Below is a small trained network, with its code and all its weights. Each question gives an input and a target symbol and asks what happens when units are switched off, that is, made to give their printed mean instead of their output.

import numpy as np


def w(rows, s, z=0):
    codes = np.array(rows[::2]) - 128.0
    scale = np.full(codes.shape[1], s)
    scale[-1] = z or s
    return codes * scale


def norm(h):
    return h / np.sqrt((h * h).mean(-1, keepdims=True) + 1e-5)


def f(y):
    return y / 2 * (1 + np.tanh(0.7978845608 * (y + 0.044715 * y**3)))


def softmax(a):
    e = np.exp(a - a.max(-1, keepdims=True))
    return e / e.sum(-1, keepdims=True)


def log_softmax(a):
    a = a - a.max(-1, keepdims=True)
    return a - np.log(np.exp(a).sum(-1, keepdims=True))


def net(x, mask):
    ids = ['ΔΞΠΣΨβζημτω'.index(c) for c in x.split()]
    T = len(ids)
    res = E[ids] + P[:T]
    u = 0
    for l in range(2):
        q, k, v = (norm(res) @ M[l].T for M in (Q, K, V))
        z = softmax(np.where(np.tri(T) > 0, q @ k.T / 4**0.5, -1e9)) @ v
        res = res + np.where(mask[u], z, O[l][:, -1]) @ O[l][:, :-1]
        u += 1
        y = f(norm(res) @ A[l][:, :-1].T + A[l][:, -1])
        res = res + np.where(mask[u : u + 4], y, B[l][:, -1]) @ B[l][:, :-1]
        u += 4
    return log_softmax(norm(res)[-1] @ U[:, :-1].T + U[:, -1])


Q, K, V, O, A, B = {}, {}, {}, {}, {}, {}
E = w([
[167,86,59,107],'Δ',
[185,65,95,109],'Ξ',
[1,87,69,107],'Π',
[177,89,109,106],'Σ',
[83,30,133,189],'Ψ',
[179,92,112,100],'β',
[147,123,243,132],'ζ',
[22,96,185,61],'η',
[180,161,72,233],'μ',
[154,39,49,141],'τ',
[204,177,185,186],'ω',
],0.0067)
P = w([
[241,94,89,26],'0',
[233,2,118,103],'1',
[228,19,135,121],'2',
[209,41,134,128],'3',
[191,40,141,142],'4',
[185,51,152,156],'5',
[162,70,160,153],'6',
[152,84,167,164],'7',
[141,92,173,175],'8',
[129,95,184,192],'9',
[110,101,188,209],'10',
[99,103,194,213],'11',
],0.0038)
Q[0] = w([
[140,45,95,65],'0.h0',
[51,250,219,36],'0.h0',
[156,207,139,89],'0.h0',
[26,237,173,58],'0.h0',
],0.018)
K[0] = w([
[30,187,141,113],'0.h0',
[206,69,92,7],'0.h0',
[237,144,108,68],'0.h0',
[186,75,56,36],'0.h0',
],0.014)
V[0] = w([
[148,208,29,161],'0.h0',
[192,253,142,39],'0.h0',
[73,135,75,54],'0.h0',
[142,73,114,254],'0.h0',
],0.0074)
O[0] = w([
[209,197,38,148,82],'0.h0',
[180,254,201,202,2],'0.h0',
[149,58,116,221,69],'0.h0',
[100,120,46,25,238],'0.h0',
],0.0091)
A[0] = w([
[115,100,141,37,185],'0.n0',
[131,48,251,117,136],'0.n1',
[116,170,211,197,254],'0.n2',
[98,53,125,213,145],'0.n3',
],0.013,0.0061)
B[0] = w([
[74,184,142,171,255],'0.n0',
[142,168,107,6,168],'0.n1',
[66,74,138,162,134],'0.n2',
[53,144,166,221,149],'0.n3',
],0.014)
Q[1] = w([
[211,165,141,90],'1.h0',
[237,126,188,196],'1.h0',
[38,201,54,22],'1.h0',
[250,100,151,108],'1.h0',
],0.011)
K[1] = w([
[31,150,141,21],'1.h0',
[14,207,56,68],'1.h0',
[234,36,218,121],'1.h0',
[2,198,127,72],'1.h0',
],0.0098)
V[1] = w([
[158,89,170,51],'1.h0',
[104,76,230,60],'1.h0',
[16,192,38,31],'1.h0',
[1,149,202,134],'1.h0',
],0.0091)
O[1] = w([
[167,189,89,45,132],'1.h0',
[95,185,120,14,115],'1.h0',
[54,119,30,173,3],'1.h0',
[2,168,140,113,45],'1.h0',
],0.0097,0.0037)
A[1] = w([
[39,127,224,117,2],'1.n0',
[180,90,178,128,77],'1.n1',
[235,42,216,198,52],'1.n2',
[77,210,3,53,228],'1.n3',
],0.0073,0.0089)
B[1] = w([
[9,107,156,147,120],'1.n0',
[86,112,10,40,128],'1.n1',
[85,113,114,161,148],'1.n2',
[205,149,136,165,251],'1.n3',
],0.016,0.011)
U = w([
[192,83,92,240,158],'Δ',
[231,41,207,113,169],'Ξ',
[86,106,144,239,131],'Π',
[110,152,138,124,86],'Σ',
[85,47,33,34,184],'Ψ',
[161,167,126,39,3],'β',
[146,177,162,60,70],'ζ',
[85,147,249,138,126],'η',
[240,165,2,115,89],'μ',
[69,162,27,180,111],'τ',
[128,212,232,248,148],'ω',
],0.011,0.0059)

Each question gives the input, a string of symbols that net reads in full, and the target symbol t.
The units are the heads (4 rows each of Q, K, V and O) and the neurons (one row each of A and B). Each row of codes is followed by its name. A weight is (code - 128) times the scale printed after its matrix; where a second scale follows, it is the last column's (O, A, B and U).
mask holds one flag per unit, layer by layer, with each layer's heads first. A switched-off unit (its flag False) gives its mean, the last column of its rows in O or B, instead of its output. The means were averaged over made-up inputs and are rounded, as every weight is.
A unit's drop is (log p(t) with every unit on - log p(t) with that unit switched off) / (log p(t) with every unit on - log p(t) with every unit switched off).
The circuit of an input: a set's keep is (log p(t) with only the set's units on - log p(t) with every unit switched off) / (log p(t) with every unit on - log p(t) with every unit switched off). Starting from all 10 units, units are removed one at a time, each time the one whose removal leaves the highest keep (on an exact tie, the one counted first), for as long as the keep stays at least 0.8.
circuit, biggest first: the units of the circuit, biggest drop first
top k neurons: the k neurons with the biggest drops, biggest first
k most important neurons of layer l: the k neurons of layer l with the biggest drops, biggest first
input ω Δ β Δ Δ η Ψ ω ω Ψ Δ β, target η: top 2 neurons	0.n2; 0.n1
input ω μ Δ Δ Ψ Δ Ξ ω ζ μ, target ω: circuit, biggest first	0.n1; 0.h0; 1.h0; 1.n3
input μ Ψ Ψ Δ Δ Π μ Ψ Δ Ξ Δ μ, target Δ: top neuron	0.n0
input μ ω Σ Δ, target Δ: circuit, biggest first	0.h0; 1.h0; 0.n0
input μ β ω ζ η Σ Δ η β μ, target Δ: top 2 neurons	0.n1; 0.n0
input μ Δ Ξ μ η μ Ξ Δ β Δ Σ β, target μ: 2 most important neurons of layer 0	0.n3; 0.n0
input μ η Δ Δ Ψ Δ ω β Δ, target Δ: 2 most important neurons of layer 0	0.n1; 0.n0
input Ψ Δ ω, target ω: top 3 neurons	1.n3; 0.n1; 1.n1
input μ ω Ψ Σ, target Δ: circuit, biggest first	1.h0; 0.h0; 0.n0
input β β Δ Δ Δ ζ Ψ ζ Δ, target ζ: circuit, biggest first	0.h0; 0.n1
input Π ω μ Δ Δ Ξ, target ω: top 3 neurons	0.n3; 1.n3; 0.n1
input ω Δ Δ Δ, target η: circuit, biggest first	0.h0; 0.n2; 0.n0; 1.n3
input Δ τ Ξ Σ Ψ Σ, target Ξ: circuit, biggest first	0.h0; 0.n0; 1.h0
input Ψ Ψ μ, target τ: circuit, biggest first	1.h0
input Ξ μ Δ Ψ Ξ ω Ψ Δ Ξ Ξ Ψ, target μ: circuit, biggest first	1.h0; 0.h0; 0.n0; 1.n3
input ω Ψ β, target η: top 3 neurons	0.n2; 0.n1; 0.n0
input Π Δ Ξ ω, target ω: 2 most important neurons of layer 0	0.n3; 0.n1
input Ψ Δ ζ Δ Ψ Δ ω Δ ω Δ Ψ β, target τ: top 3 neurons	0.n0; 1.n3; 0.n1
input Δ μ η ζ Δ Δ μ Δ β Ψ Ξ η, target Ξ: circuit, biggest first	0.h0; 0.n0
input Δ ζ Δ, target Ξ: 2 most important neurons of layer 0	0.n0; 0.n3
